Below are the code and all the weights of a small trained network. Each question names an input and a target symbol and asks about switching units off, where a switched-off unit gives its printed mean instead of its output.

import numpy as np


def w(rows, s, z=0):
    codes = np.array(rows[::2]) - 128.0
    scale = np.full(codes.shape[1], s)
    scale[-1] = z or s
    return codes * scale


def f(y):
    return y / 2 * (1 + np.tanh(0.7978845608 * (y + 0.044715 * y**3)))


def softmax(a):
    e = np.exp(a - a.max(-1, keepdims=True))
    return e / e.sum(-1, keepdims=True)


def log_softmax(a):
    a = a - a.max(-1, keepdims=True)
    return a - np.log(np.exp(a).sum(-1, keepdims=True))


def net(x, mask):
    ids = ['βγδεζηθλπψ'.index(c) for c in x.split()]
    T = len(ids)
    res = E[ids] + P[:T]
    r = res
    for j in range(3):
        rows = slice(3 * j, 3 * j + 3)
        q, k, v = (r @ M[0][rows].T for M in (Q, K, V))
        z = softmax(np.where(np.tri(T) > 0, q @ k.T / 3**0.5, -1e9)) @ v
        o = O[0][rows]
        res = res + np.where(mask[j], z, o[:, -1]) @ o[:, :-1]
    y = f(res @ A[0][:, :-1].T + A[0][:, -1])
    res = res + np.where(mask[3:27], y, B[0][:, -1]) @ B[0][:, :-1]
    return log_softmax(res[-1] @ U[:, :-1].T + U[:, -1])


Q, K, V, O, A, B = {}, {}, {}, {}, {}, {}
E = w([
[147,247,117,39,62,128,197],'β',
[3,184,159,174,135,150,71],'γ',
[64,180,193,166,103,104,159],'δ',
[161,93,108,109,149,211,141],'ε',
[116,104,172,175,125,146,215],'ζ',
[103,175,120,138,131,239,142],'η',
[135,150,76,237,107,114,125],'θ',
[84,111,167,166,119,193,105],'λ',
[79,117,149,52,44,200,79],'π',
[124,30,163,77,85,146,103],'ψ',
],0.019)
P = w([
[9,73,34,136,96,114,180],'0',
[52,104,82,134,130,106,159],'1',
[92,122,127,125,117,119,142],'2',
[129,140,168,125,107,137,132],'3',
[160,161,210,124,104,158,128],'4',
[189,175,240,130,105,173,128],'5',
],0.014)
Q[0] = w([
[86,169,181,109,81,149,159],'H1',
[181,85,145,127,74,183,211],'H1',
[119,137,115,190,30,128,154],'H1',
[190,102,129,131,189,131,47],'H2',
[139,46,95,124,86,199,117],'H2',
[122,141,117,158,11,181,118],'H2',
[103,171,179,153,64,180,155],'H3',
[107,131,115,193,74,89,193],'H3',
[88,45,184,111,77,53,233],'H3',
],0.013)
K[0] = w([
[137,136,192,192,119,95,7],'H1',
[252,183,157,166,74,172,154],'H1',
[127,142,205,90,195,152,126],'H1',
[64,117,83,107,89,120,163],'H2',
[135,186,108,13,176,154,190],'H2',
[198,112,213,83,192,183,126],'H2',
[179,209,111,30,128,5,143],'H3',
[111,186,84,147,108,29,187],'H3',
[79,57,182,96,149,37,191],'H3',
],0.012)
V[0] = w([
[95,134,169,16,107,114,134],'H1',
[169,171,252,134,161,138,15],'H1',
[167,158,199,131,196,102,203],'H1',
[112,107,73,255,139,107,23],'H2',
[115,248,141,90,163,141,122],'H2',
[138,86,133,119,193,246,89],'H2',
[193,140,125,129,129,74,151],'H3',
[102,123,248,199,165,167,122],'H3',
[179,219,209,110,103,161,151],'H3',
],0.0083)
O[0] = w([
[90,151,119,98,150,51,91,109],'H1',
[70,189,41,72,112,162,74,16],'H1',
[66,152,154,227,183,155,88,2],'H1',
[135,62,113,139,28,154,146,220],'H2',
[90,139,87,134,158,158,254,61],'H2',
[169,80,80,73,195,185,78,121],'H2',
[88,80,193,168,136,112,149,42],'H3',
[171,27,90,177,9,87,98,120],'H3',
[144,65,158,127,133,44,214,67],'H3',
],0.0079,0.0052)
A[0] = w([
[128,18,134,109,85,121,150,92],'N1',
[126,185,227,116,99,161,132,47],'N2',
[133,152,142,138,170,179,184,148],'N3',
[144,94,126,70,118,157,128,101],'N4',
[76,99,119,150,174,77,57,105],'N5',
[71,97,150,114,171,154,154,57],'N6',
[183,142,196,114,118,169,109,2],'N7',
[133,33,109,76,194,63,126,62],'N8',
[76,165,76,79,105,93,128,83],'N9',
[204,97,96,131,208,141,94,96],'N10',
[206,161,113,125,125,130,200,227],'N11',
[39,112,139,69,135,179,121,140],'N12',
[167,60,174,117,131,129,120,164],'N13',
[117,154,176,145,82,122,95,70],'N14',
[101,133,67,180,162,178,111,153],'N15',
[146,84,80,145,155,157,67,158],'N16',
[104,98,27,122,112,142,86,39],'N17',
[132,132,198,94,198,86,81,26],'N18',
[209,60,83,151,123,86,108,121],'N19',
[93,107,97,133,250,89,166,41],'N20',
[99,78,59,140,156,192,87,105],'N21',
[202,149,201,140,175,134,142,107],'N22',
[69,129,83,141,146,130,52,141],'N23',
[110,200,128,115,166,77,157,29],'N24',
],0.012,0.0073)
B[0] = w([
[141,168,173,89,195,93,123,254],'N1',
[183,68,111,183,117,210,92,188],'N2',
[117,136,220,157,204,71,81,184],'N3',
[82,154,152,149,132,82,77,179],'N4',
[135,200,104,119,56,134,213,134],'N5',
[128,215,152,108,134,128,230,142],'N6',
[88,119,67,180,60,82,147,152],'N7',
[227,147,163,43,111,150,168,152],'N8',
[182,153,78,150,226,116,122,182],'N9',
[184,87,55,122,125,125,223,168],'N10',
[70,118,68,177,180,121,42,244],'N11',
[172,121,97,255,87,74,88,220],'N12',
[129,229,134,141,119,105,178,218],'N13',
[183,86,91,109,135,115,182,195],'N14',
[87,102,139,71,116,72,174,197],'N15',
[103,73,206,122,150,105,185,206],'N16',
[122,250,131,159,134,216,166,182],'N17',
[93,144,7,167,138,152,176,156],'N18',
[143,36,99,134,94,197,64,235],'N19',
[156,38,74,24,14,20,124,156],'N20',
[63,97,115,124,149,188,135,194],'N21',
[201,191,98,188,41,215,146,182],'N22',
[172,118,185,34,97,170,199,192],'N23',
[92,52,142,55,82,197,114,177],'N24',
],0.0077,0.0091)
U = w([
[100,210,42,116,123,159,210,105],'β',
[163,82,99,101,207,146,225,87],'γ',
[124,206,113,98,182,94,70,199],'δ',
[46,130,113,128,235,95,139,253],'ε',
[192,143,190,37,122,115,150,211],'ζ',
[134,48,78,172,87,136,83,88],'η',
[123,121,96,110,148,113,179,17],'θ',
[158,204,203,183,189,127,166,48],'λ',
[55,110,114,123,98,20,253,146],'π',
[46,107,195,74,122,184,128,140],'ψ',
],0.0067,0.0039)

Each question gives the input, a string of symbols that net reads in full, and the target symbol t.
The units are the heads (3 rows each of Q, K, V and O) and the neurons (one row each of A and B). Each row of codes is followed by its name. A weight is (code - 128) times the scale printed after its matrix; where a second scale follows, it is the last column's (O, A, B and U).
mask holds one flag per unit, heads first, then neurons. A switched-off unit (its flag False) gives its mean, the last column of its rows in O or B, instead of its output. The means were averaged over made-up inputs and are rounded, as every weight is.
A unit's drop is (log p(t) with every unit on - log p(t) with that unit switched off) / (log p(t) with every unit on - log p(t) with every unit switched off).
The circuit of an input: a set's keep is (log p(t) with only the set's units on - log p(t) with every unit switched off) / (log p(t) with every unit on - log p(t) with every unit switched off). Starting from the 12 units with the biggest drops (on a tie, the unit counted first), units are removed one at a time, each time the one whose removal leaves the highest keep (on an exact tie, the one counted first), for as long as the keep stays at least 0.8.
circuit, biggest first: the units of the circuit, biggest drop first
k most important neurons: the k neurons with the biggest drops, biggest first
heads that matter: for each layer, one digit per head in row order, 1 if its drop is at least 0.15 and else 0, layers parted by /
input β γ θ ε, target λ: 3 most important neurons	(N3 N22 N19)
input γ γ β ζ, target π: 4 most important neurons	(N20 N6 N18 N3)
input γ η ζ γ ψ γ, target ζ: circuit, biggest first	(N23 H1 N11 H2)
input θ ψ θ, target ζ: heads that matter	011
input θ θ ψ θ ψ, target η: heads that matter	110
input γ γ θ β ζ, target π: circuit, biggest first	(H3)
input θ β ε, target π: circuit, biggest first	(N20 H2)
input ζ θ ψ β, target β: heads that matter	011
input ψ β θ, target π: circuit, biggest first	(H3 N20)
input ψ β θ δ π, target δ: heads that matter	110
input θ λ β θ θ ψ, target λ: circuit, biggest first	(H2 N3)
input ε θ δ λ δ θ, target π: heads that matter	101
input δ θ θ δ, target η: circuit, biggest first	(N2 N1)
input γ θ γ β ψ, target π: heads that matter	111
input γ θ γ θ γ θ, target β: circuit, biggest first	(H1 H2)
input β θ γ, target λ: circuit, biggest first	(H3 N12)
input λ θ γ ψ γ, target ζ: circuit, biggest first	(N23 N11 H1)
input θ ε β γ, target π: heads that matter	011
input γ β θ θ, target λ: 2 most important neurons	(N22 N19)
input θ θ θ θ γ ζ, target λ: circuit, biggest first	(H2 N3)
input ε ζ ψ, target ζ: circuit, biggest first	(N8 H2)
